Below is a small trained network, with its code and all its weights. Each question gives an input and a class and asks what happens when units are switched off, that is, made to give their printed mean instead of their output.

import numpy as np


def w(rows, s, z=0):
    codes = np.array(rows[::2]) - 128.0
    scale = np.full(codes.shape[1], s)
    scale[-1] = z or s
    return codes * scale


def f(y):
    return np.maximum(y, 0)


def log_softmax(a):
    a = a - a.max(-1, keepdims=True)
    return a - np.log(np.exp(a).sum(-1, keepdims=True))


def net(x, mask):
    res = np.array(x, float).reshape(1, 7) / 4 @ E
    y = f(res @ A[0][:, :-1].T + A[0][:, -1])
    res = res + np.where(mask, y, B[0][:, -1]) @ B[0][:, :-1]
    return log_softmax(res[-1] @ U[:, :-1].T + U[:, -1])


A, B = {}, {}
E = w([
[101,122,132,165,154,53,3,14,137,193],'x0',
[229,71,204,99,57,153,99,112,134,75],'x1',
[53,207,189,115,114,159,80,202,56,149],'x2',
[152,148,198,40,93,201,164,157,207,88],'x3',
[100,200,189,138,203,64,157,170,45,119],'x4',
[159,147,210,139,133,126,168,141,84,215],'x5',
[75,65,155,179,220,102,200,136,143,59],'x6',
],0.0046)
A[0] = w([
[122,118,104,143,131,112,116,104,125,155,102],'n1',
[204,102,167,105,89,175,203,170,140,124,212],'n2',
[80,198,138,113,91,165,87,180,92,187,145],'n3',
[218,133,61,108,77,152,179,163,120,170,132],'n4',
[100,165,110,134,189,75,161,119,116,121,164],'n5',
[126,96,85,148,110,120,105,155,88,69,180],'n6',
[124,91,72,165,118,102,62,125,64,80,206],'n7',
[107,147,158,131,203,76,204,130,116,85,138],'n8',
[111,117,107,157,145,101,94,82,129,185,137],'n9',
[112,116,228,130,156,127,164,143,109,101,125],'n10',
[72,219,136,132,144,117,111,171,75,179,200],'n11',
[93,190,136,118,112,137,90,160,107,164,158],'n12',
[121,135,195,128,150,118,174,153,107,121,188],'n13',
[84,184,151,131,164,108,156,153,93,130,248],'n14',
[121,121,222,133,120,149,133,148,100,138,202],'n15',
[143,85,236,119,108,159,147,143,125,104,104],'n16',
[97,64,29,120,124,180,162,127,254,41,185],'n17',
[163,137,163,102,92,117,33,75,151,139,152],'n18',
[189,122,162,82,82,132,14,51,194,132,167],'n19',
[133,107,100,157,139,102,113,62,139,208,147],'n20',
[140,133,139,117,128,129,100,106,134,124,135],'n21',
[118,101,100,136,123,141,132,138,149,101,185],'n22',
[126,99,69,164,145,90,93,96,105,151,193],'n23',
[109,111,81,165,146,94,89,70,119,191,110],'n24',
[125,102,90,158,135,115,120,118,101,108,252],'n25',
[102,121,103,161,149,101,99,95,114,179,150],'n26',
[108,107,105,118,135,139,137,118,172,102,160],'n27',
],0.0085,0.0011)
B[0] = w([
[122,96,154,117,146,109,147,126,122,144,159],'n1',
[220,164,173,127,78,180,228,136,104,109,219],'n2',
[102,146,147,66,142,229,69,156,111,165,197],'n3',
[177,209,133,91,91,158,211,53,89,130,193],'n4',
[123,183,74,136,149,55,137,118,127,151,193],'n5',
[128,120,127,106,130,105,76,93,111,52,165],'n6',
[153,103,141,99,141,79,57,75,60,56,187],'n7',
[147,189,80,178,126,22,143,160,151,128,207],'n8',
[116,77,152,108,151,106,175,124,104,193,191],'n9',
[149,93,148,191,138,91,108,215,151,111,186],'n10',
[87,186,100,69,171,179,57,166,116,196,216],'n11',
[110,141,133,101,155,196,76,150,117,165,180],'n12',
[155,138,144,167,141,93,112,206,154,133,185],'n13',
[122,200,85,145,145,106,105,173,138,173,203],'n14',
[153,97,167,150,137,157,103,201,141,127,179],'n15',
[175,68,194,167,110,144,125,197,147,87,186],'n16',
[12,90,37,87,124,188,189,127,197,30,255],'n17',
[132,108,126,199,88,133,79,61,166,195,201],'n18',
[116,110,100,238,81,137,83,8,191,195,234],'n19',
[77,55,160,119,146,97,185,121,127,174,201],'n20',
[134,115,123,147,118,129,108,109,136,144,148],'n21',
[102,116,113,110,122,141,135,128,143,90,163],'n22',
[114,74,170,96,161,68,140,113,85,121,199],'n23',
[113,62,176,100,161,90,181,124,94,186,206],'n24',
[123,108,129,100,142,86,101,122,107,83,173],'n25',
[129,94,157,86,164,106,165,133,100,180,190],'n26',
[90,99,88,125,124,147,137,135,151,119,167],'n27',
],0.018,0.0069)
U = w([
[219,207,163,95,71,169,221,76,76,102,63],'0',
[201,89,242,208,118,147,125,244,173,83,2],'1',
[134,109,111,239,70,137,62,13,192,178,178],'2',
[31,103,8,75,117,175,196,120,208,10,206],'3',
[127,105,103,85,150,63,43,70,38,2,189],'4',
[137,216,46,186,170,25,115,175,137,136,32],'5',
[82,38,206,80,191,48,192,97,59,192,94],'6',
[84,206,128,43,162,232,24,168,83,189,208],'7',
],0.0043,0.00039)

Each question gives the input, the list of numbers given to net, and the class t.
The units are the neurons (one row each of A and B). Each row of codes is followed by its name. A weight is (code - 128) times the scale printed after its matrix; where a second scale follows, it is the last column's (A, B and U).
mask holds one flag per neuron, in row order. A switched-off neuron (its flag False) gives its mean, the last column of its row in B, instead of its output. The means were averaged over made-up inputs and are rounded, as every weight is.
A unit's drop is (log p(t) with every unit on - log p(t) with that unit switched off) / (log p(t) with every unit on - log p(t) with every unit switched off).
The circuit of an input: a set's keep is (log p(t) with only the set's units on - log p(t) with every unit switched off) / (log p(t) with every unit on - log p(t) with every unit switched off). Starting from the 12 units with the biggest drops (on a tie, the unit counted first), units are removed one at a time, each time the one whose removal leaves the highest keep (on an exact tie, the one counted first), for as long as the keep stays at least 0.8.
circuit, biggest first: the units of the circuit, biggest drop first
k most important neurons: the k neurons with the biggest drops, biggest first
drop when u is switched off: that unit's drop, to one decimal
input [-5,4,7,-3,4,-5,4], class 5: circuit, biggest first => [n8, n14]
input [3,-2,5,-6,8,-5,-6], class 7: circuit, biggest first => [n11]
input [-2,1,-2,0,-4,4,-6], class 0: 2 most important neurons => [n4, n2]
input [4,-5,1,3,2,0,3], class 5: circuit, biggest first => [n8, n5, n14]
input [2,5,1,-8,-4,-1,-5], class 6: 3 most important neurons => [n24, n23, n20]
input [2,5,6,0,-1,-6,8], class 3: circuit, biggest first => [n17, n24]
input [5,5,2,2,5,0,1], class 2: circuit, biggest first => [n18, n19]
input [-8,6,-4,-2,-8,5,-6], class 0: 2 most important neurons => [n2, n4]
input [-1,4,7,-2,-6,2,-3], class 2: 3 most important neurons => [n19, n18, n11]
input [-5,6,8,5,3,-8,-4], class 1: 2 most important neurons => [n16, n2]
input [-8,8,8,-5,-7,2,3], class 1: 2 most important neurons => [n16, n15]
input [6,-7,-5,-2,-7,-8,4], class 6: 4 most important neurons => [n24, n23, n9, n20]
input [-8,-1,-7,5,1,5,4], class 1: 3 most important neurons => [n16, n10, n2]
input [6,3,1,5,-4,-6,8], class 3: circuit, biggest first => [n17]
input [0,-7,6,-6,-1,2,-2], class 7: 2 most important neurons => [n11, n3]
input [1,-2,-2,-2,0,2,8], class 5: 2 most important neurons => [n8, n5]
input [-4,1,4,-6,-8,4,-3], class 0: 2 most important neurons => [n4, n11]
input [-7,8,-4,8,-1,6,3], class 1: 2 most important neurons => [n16, n10]
input [-3,-1,-2,7,-1,1,-2], class 0: 2 most important neurons => [n2, n4]
input [-4,3,1,5,-8,6,0], class 0: circuit, biggest first => [n2]
input [-4,-6,-6,6,4,8,8], class 5: drop when n14 is switched off => 0.2
input [1,4,8,-4,-8,-4,-5], class 2: drop when n19 is switched off => 0.2
input [7,6,1,8,1,1,-7], class 2: drop when n18 is switched off => 0.0
input [-1,7,1,-1,1,3,-4], class 2: drop when n5 is switched off => -0.1
